Here is a tiny trained network, its code and every weight. The questions are about switching its units off for an input and a class, where a switched-off unit gives its printed mean instead of its output.

import numpy as np


def w(rows, s, z=0):
    codes = np.array(rows[::2]) - 128.0
    scale = np.full(codes.shape[1], s)
    scale[-1] = z or s
    return codes * scale


def norm(h):
    return h / np.sqrt((h * h).mean(-1, keepdims=True) + 1e-5)


def f(y):
    return y / 2 * (1 + np.tanh(0.7978845608 * (y + 0.044715 * y**3)))


def log_softmax(a):
    a = a - a.max(-1, keepdims=True)
    return a - np.log(np.exp(a).sum(-1, keepdims=True))


def net(x, mask):
    res = np.array(x, float).reshape(1, 7) / 4 @ E
    u = 0
    for l in range(4):
        y = f(norm(res) @ A[l][:, :-1].T + A[l][:, -1])
        res = res + np.where(mask[u : u + 7], y, B[l][:, -1]) @ B[l][:, :-1]
        u += 7
    return log_softmax(norm(res)[-1] @ U[:, :-1].T + U[:, -1])


A, B = {}, {}
E = w([
[132,127,127,130,128,130,129],'x0',
[127,124,133,127,126,128,133],'x1',
[140,118,133,132,128,134,133],'x2',
[196,193,175,34,61,148,160],'x3',
[86,136,254,109,205,155,109],'x4',
[73,162,84,156,152,187,230],'x5',
[83,30,55,80,159,193,51],'x6',
],0.0069)
A[0] = w([
[180,127,80,57,117,113,160,60],'0.n0',
[164,137,116,101,125,166,113,37],'0.n1',
[94,156,82,142,121,191,146,2],'0.n2',
[150,125,146,109,95,82,2,66],'0.n3',
[145,133,131,137,119,72,150,231],'0.n4',
[206,115,24,186,39,102,123,39],'0.n5',
[43,80,105,147,33,232,48,74],'0.n6',
],0.0078,0.0028)
B[0] = w([
[81,133,107,2,157,146,137,165],'0.n0',
[89,204,174,105,170,147,112,120],'0.n1',
[62,104,130,138,103,196,138,148],'0.n2',
[156,64,119,191,32,219,143,187],'0.n3',
[191,94,136,169,71,90,138,196],'0.n4',
[19,66,113,79,88,89,210,255],'0.n5',
[198,146,122,102,196,100,174,183],'0.n6',
],0.009,0.0048)
A[1] = w([
[116,174,250,137,161,228,70,134],'1.n0',
[82,128,70,103,120,34,102,220],'1.n1',
[104,36,136,198,147,46,172,98],'1.n2',
[156,178,143,8,71,203,140,42],'1.n3',
[130,144,209,182,178,177,94,135],'1.n4',
[179,117,48,66,120,160,36,226],'1.n5',
[84,194,80,162,146,253,205,7],'1.n6',
],0.0072,0.002)
B[1] = w([
[54,66,48,38,121,107,180,223],'1.n0',
[177,129,188,97,173,141,161,196],'1.n1',
[135,222,130,127,143,104,54,253],'1.n2',
[163,181,89,108,178,180,22,222],'1.n3',
[139,125,48,75,2,32,191,200],'1.n4',
[171,46,223,141,129,130,172,172],'1.n5',
[119,60,220,187,96,169,109,219],'1.n6',
],0.0088,0.0042)
A[2] = w([
[58,117,103,194,172,73,78,67],'2.n0',
[140,106,155,107,159,121,176,114],'2.n1',
[84,94,95,150,154,195,139,90],'2.n2',
[89,223,146,90,131,253,142,184],'2.n3',
[227,155,164,109,152,103,154,254],'2.n4',
[150,123,116,167,145,111,88,141],'2.n5',
[79,96,55,132,113,117,140,137],'2.n6',
],0.008,0.0025)
B[2] = w([
[95,116,1,99,85,191,68,200],'2.n0',
[126,139,137,135,180,22,69,156],'2.n1',
[124,174,220,157,116,125,125,199],'2.n2',
[161,70,103,134,70,111,37,237],'2.n3',
[90,183,96,155,142,147,112,226],'2.n4',
[38,199,105,126,66,115,39,132],'2.n5',
[123,116,182,14,87,76,151,251],'2.n6',
],0.0089,0.0031)
A[3] = w([
[118,191,129,232,44,38,122,28],'3.n0',
[160,57,202,126,20,130,119,125],'3.n1',
[75,134,184,55,150,75,80,5],'3.n2',
[32,90,32,216,129,60,94,36],'3.n3',
[147,24,180,79,254,175,134,74],'3.n4',
[199,47,99,67,216,206,80,242],'3.n5',
[60,120,166,160,98,214,202,64],'3.n6',
],0.0074,0.0018)
B[3] = w([
[138,139,167,151,230,129,159,244],'3.n0',
[48,61,162,202,157,151,76,255],'3.n1',
[120,106,96,15,135,117,131,154],'3.n2',
[208,143,104,42,92,209,104,217],'3.n3',
[235,164,145,202,153,61,254,196],'3.n4',
[88,248,117,168,126,116,139,240],'3.n5',
[144,63,188,145,100,100,17,173],'3.n6',
],0.0097,0.0046)
U = w([
[22,26,118,8,92,22,237,254],'0',
[165,210,166,209,232,64,212,96],'1',
[81,26,227,215,45,167,51,105],'2',
[131,200,39,42,93,178,23,22],'3',
],0.012,0.00089)

Each question gives the input, the list of numbers given to net, and the class t.
The units are the neurons (one row each of A and B). Each row of codes is followed by its name. A weight is (code - 128) times the scale printed after its matrix; where a second scale follows, it is the last column's (A, B and U).
mask holds one flag per neuron, layer by layer. A switched-off neuron (its flag False) gives its mean, the last column of its row in B, instead of its output. The means were averaged over made-up inputs and are rounded, as every weight is.
A unit's drop is (log p(t) with every unit on - log p(t) with that unit switched off) / (log p(t) with every unit on - log p(t) with every unit switched off).
The circuit of an input: a set's keep is (log p(t) with only the set's units on - log p(t) with every unit switched off) / (log p(t) with every unit on - log p(t) with every unit switched off). Starting from the 12 units with the biggest drops (on a tie, the unit counted first), units are removed one at a time, each time the one whose removal leaves the highest keep (on an exact tie, the one counted first), for as long as the keep stays at least 0.8.
units of the circuit, in order: the units of the circuit, biggest drop first
top k neurons: the k neurons with the biggest drops, biggest first
k most important neurons of layer l: the k neurons of layer l with the biggest drops, biggest first
drop when u is switched off: that unit's drop, to one decimal
input [-5,2,3,-2,-7,8,-3], class 2: units of the circuit, in order	[1.n6 3.n6]
input [7,7,5,-3,-1,-2,-3], class 1: units of the circuit, in order	[3.n0]
input [2,-6,-3,-5,5,-5,3], class 0: 4 most important neurons of layer 1	[1.n4 1.n0 1.n6 1.n3]
input [-7,7,-6,-5,5,1,-5], class 0: top 4 neurons	[1.n4 0.n5 1.n0 1.n3]
input [4,5,-4,1,6,7,6], class 2: top 3 neurons	[1.n6 2.n2 3.n6]
input [-8,1,5,-7,-4,-1,8], class 1: top 3 neurons	[0.n6 1.n5 3.n4]
input [-3,6,-2,-6,6,1,-1], class 0: top 3 neurons	[1.n4 0.n5 1.n0]
input [6,6,-6,-3,-2,-2,1], class 3: 2 most important neurons of layer 0	[0.n0 0.n6]
input [0,2,-8,-2,-1,7,6], class 2: top 3 neurons	[1.n6 0.n2 2.n2]
input [7,-5,4,-7,-1,2,6], class 3: top 4 neurons	[0.n0 2.n0 2.n5 1.n2]
input [-7,4,2,8,2,1,-7], class 3: top 2 neurons	[1.n3 3.n4]
input [8,8,0,-8,-3,8,0], class 2: top 4 neurons	[1.n6 0.n2 2.n2 3.n6]
input [-8,5,4,-6,-7,-5,8], class 1: 3 most important neurons of layer 1	[1.n5 1.n1 1.n4]
input [-5,1,-6,4,0,-1,2], class 3: top 2 neurons	[1.n3 2.n3]
input [0,-7,7,3,1,4,2], class 2: units of the circuit, in order	[1.n6]
input [1,-6,-4,4,5,-5,6], class 1: units of the circuit, in order	[3.n4 1.n5 3.n5]
input [-6,6,-1,6,-4,5,1], class 3: top 4 neurons	[1.n3 0.n0 0.n3 3.n5]
input [-8,8,-3,8,7,1,-1], class 3: top 2 neurons	[1.n3 2.n3]
input [4,-8,4,-1,-4,5,6], class 1: top 2 neurons	[0.n6 3.n4]
input [3,-2,-2,0,7,-6,-2], class 0: units of the circuit, in order	[1.n0]
input [7,-7,1,3,-6,-6,1], class 0: 2 most important neurons of layer 0	[0.n5 0.n0]
input [0,0,8,3,8,-7,-5], class 0: 2 most important neurons of layer 1	[1.n0 1.n6]
input [2,5,4,-7,3,-6,1], class 3: 2 most important neurons of layer 1	[1.n2 1.n6]
input [-8,-8,4,-3,0,6,-4], class 2: drop when 1.n6 is switched off	0.5
